Here is a tiny trained network, its code and every weight. The questions are about switching its units off for an input and a target symbol, where a switched-off unit gives its printed mean instead of its output.

import numpy as np


def w(rows, s, z=0):
    codes = np.array(rows[::2]) - 128.0
    scale = np.full(codes.shape[1], s)
    scale[-1] = z or s
    return codes * scale


def f(y):
    return y / 2 * (1 + np.tanh(0.7978845608 * (y + 0.044715 * y**3)))


def softmax(a):
    e = np.exp(a - a.max(-1, keepdims=True))
    return e / e.sum(-1, keepdims=True)


def log_softmax(a):
    a = a - a.max(-1, keepdims=True)
    return a - np.log(np.exp(a).sum(-1, keepdims=True))


def net(x, mask):
    ids = ['αβδεημπτφω'.index(c) for c in x.split()]
    T = len(ids)
    res = E[ids] + P[:T]
    u = 0
    for l in range(2):
        q, k, v = (res @ M[l].T for M in (Q, K, V))
        z = softmax(np.where(np.tri(T) > 0, q @ k.T / 3**0.5, -1e9)) @ v
        res = res + np.where(mask[u], z, O[l][:, -1]) @ O[l][:, :-1]
        u += 1
        y = f(res @ A[l][:, :-1].T + A[l][:, -1])
        res = res + np.where(mask[u : u + 8], y, B[l][:, -1]) @ B[l][:, :-1]
        u += 8
    return log_softmax(res[-1] @ U[:, :-1].T + U[:, -1])


Q, K, V, O, A, B = {}, {}, {}, {}, {}, {}
E = w([
[71,216,224],'α',
[153,125,42],'β',
[190,67,156],'δ',
[120,23,248],'ε',
[98,143,63],'η',
[154,61,145],'μ',
[127,102,77],'π',
[138,69,167],'τ',
[177,65,101],'φ',
[148,202,2],'ω',
],0.01)
P = w([
[161,206,114],'0',
[113,24,122],'1',
[118,2,132],'2',
[136,6,147],'3',
[142,10,152],'4',
[173,14,153],'5',
[181,17,165],'6',
[207,20,168],'7',
],0.0059)
Q[0] = w([
[184,203,80],'L0H0',
[152,2,155],'L0H0',
[148,206,119],'L0H0',
],0.0073)
K[0] = w([
[149,92,120],'L0H0',
[86,251,203],'L0H0',
[118,56,125],'L0H0',
],0.011)
V[0] = w([
[1,202,170],'L0H0',
[50,160,27],'L0H0',
[205,148,42],'L0H0',
],0.0077)
O[0] = w([
[172,193,164,3],'L0H0',
[251,120,137,80],'L0H0',
[163,66,75,170],'L0H0',
],0.012,0.0017)
A[0] = w([
[120,187,22,211],'L0N0',
[174,187,62,4],'L0N1',
[213,136,97,228],'L0N2',
[155,134,181,147],'L0N3',
[161,176,47,53],'L0N4',
[101,197,153,60],'L0N5',
[90,10,104,28],'L0N6',
[169,101,154,238],'L0N7',
],0.011,0.0029)
B[0] = w([
[129,1,153,160],'L0N0',
[142,92,211,127],'L0N1',
[84,91,172,179],'L0N2',
[118,105,166,139],'L0N3',
[137,61,215,137],'L0N4',
[171,127,111,125],'L0N5',
[174,52,78,254],'L0N6',
[42,134,113,185],'L0N7',
],0.0084,0.0083)
Q[1] = w([
[122,17,144],'L1H0',
[113,195,55],'L1H0',
[164,255,95],'L1H0',
],0.0082)
K[1] = w([
[227,207,181],'L1H0',
[85,2,83],'L1H0',
[72,62,28],'L1H0',
],0.008)
V[1] = w([
[211,72,86],'L1H0',
[77,213,1],'L1H0',
[40,157,225],'L1H0',
],0.0098)
O[1] = w([
[255,103,166,162],'L1H0',
[113,75,8,5],'L1H0',
[35,187,169,140],'L1H0',
],0.0085,0.014)
A[1] = w([
[101,184,179,255],'L1N0',
[62,85,87,122],'L1N1',
[95,119,112,97],'L1N2',
[130,54,55,169],'L1N3',
[23,63,44,193],'L1N4',
[250,163,122,36],'L1N5',
[23,143,167,119],'L1N6',
[159,2,167,189],'L1N7',
],0.0085,0.0091)
B[1] = w([
[207,188,53,189],'L1N0',
[104,166,179,152],'L1N1',
[87,69,176,131],'L1N2',
[81,145,96,169],'L1N3',
[81,183,126,184],'L1N4',
[65,58,179,168],'L1N5',
[149,1,154,175],'L1N6',
[120,166,90,250],'L1N7',
],0.0099,0.023)
U = w([
[129,146,140,122],'α',
[161,10,198,105],'β',
[159,137,22,125],'δ',
[31,117,228,3],'ε',
[214,251,79,185],'η',
[149,170,41,147],'μ',
[165,102,102,246],'π',
[66,255,118,238],'τ',
[149,21,59,48],'φ',
[135,199,222,6],'ω',
],0.0067,0.0044)

Each question gives the input, a string of symbols that net reads in full, and the target symbol t.
The units are the heads (3 rows each of Q, K, V and O) and the neurons (one row each of A and B). Each row of codes is followed by its name. A weight is (code - 128) times the scale printed after its matrix; where a second scale follows, it is the last column's (O, A, B and U).
mask holds one flag per unit, layer by layer, with each layer's heads first. A switched-off unit (its flag False) gives its mean, the last column of its rows in O or B, instead of its output. The means were averaged over made-up inputs and are rounded, as every weight is.
A unit's drop is (log p(t) with every unit on - log p(t) with that unit switched off) / (log p(t) with every unit on - log p(t) with every unit switched off).
The circuit of an input: a set's keep is (log p(t) with only the set's units on - log p(t) with every unit switched off) / (log p(t) with every unit on - log p(t) with every unit switched off). Starting from the 12 units with the biggest drops (on a tie, the unit counted first), units are removed one at a time, each time the one whose removal leaves the highest keep (on an exact tie, the one counted first), for as long as the keep stays at least 0.8.
circuit, biggest first: the units of the circuit, biggest drop first
unit that matters most: the unit with the biggest drop
k most important neurons: the k neurons with the biggest drops, biggest first
top k neurons in layer l: the k neurons of layer l with the biggest drops, biggest first
input ε ε δ π β η β, target ε: circuit, biggest first => L1H0, L0H0, L1N6
input β δ τ τ, target β: 2 most important neurons => L1N5, L0N6
input ε μ β μ τ, target ε: circuit, biggest first => L1H0, L0H0, L1N6
input ε ε π β φ η, target ε: circuit, biggest first => L0H0, L1H0, L1N6
input τ ε β μ τ α, target η: circuit, biggest first => L1N5, L1N0
input ε η ε β τ, target ε: 4 most important neurons => L1N6, L0N6, L1N7, L1N4
input ε ε ε φ τ ε φ β, target ε: circuit, biggest first => L0H0, L1H0, L1N6
input ε β ω π, target ε: circuit, biggest first => L1H0, L0H0, L1N6
input β η β μ ε β τ, target β: circuit, biggest first => L1H0, L0H0, L1N5
input ω δ φ β β β, target ω: 3 most important neurons => L0N2, L0N4, L0N1
input β η μ τ τ φ, target β: unit that matters most => L1H0
input τ β η η ε β, target τ: 4 most important neurons => L0N6, L1N4, L1N6, L0N0
input β τ β β δ, target β: 3 most important neurons => L1N5, L0N6, L0N0
input τ β τ τ ω η, target τ: top 2 neurons in layer 1 => L1N4, L1N6
input β ω δ, target β: 3 most important neurons => L1N5, L0N0, L0N4
input ω β β μ, target ω: 2 most important neurons => L0N2, L0N4
input τ ε β β τ τ, target τ: most important neuron => L0N6
input δ ω τ ω β β ω, target δ: top 2 neurons in layer 0 => L0N0, L0N2
input ε η τ ω φ η τ ω, target ε: 3 most important neurons => L0N0, L1N6, L0N6
input ε β η, target ε: 4 most important neurons => L1N6, L1N7, L0N6, L0N0
input β μ β π, target β: 4 most important neurons => L1N5, L0N0, L0N4, L1N0
input η τ η ω β, target η: unit that matters most => L0N6
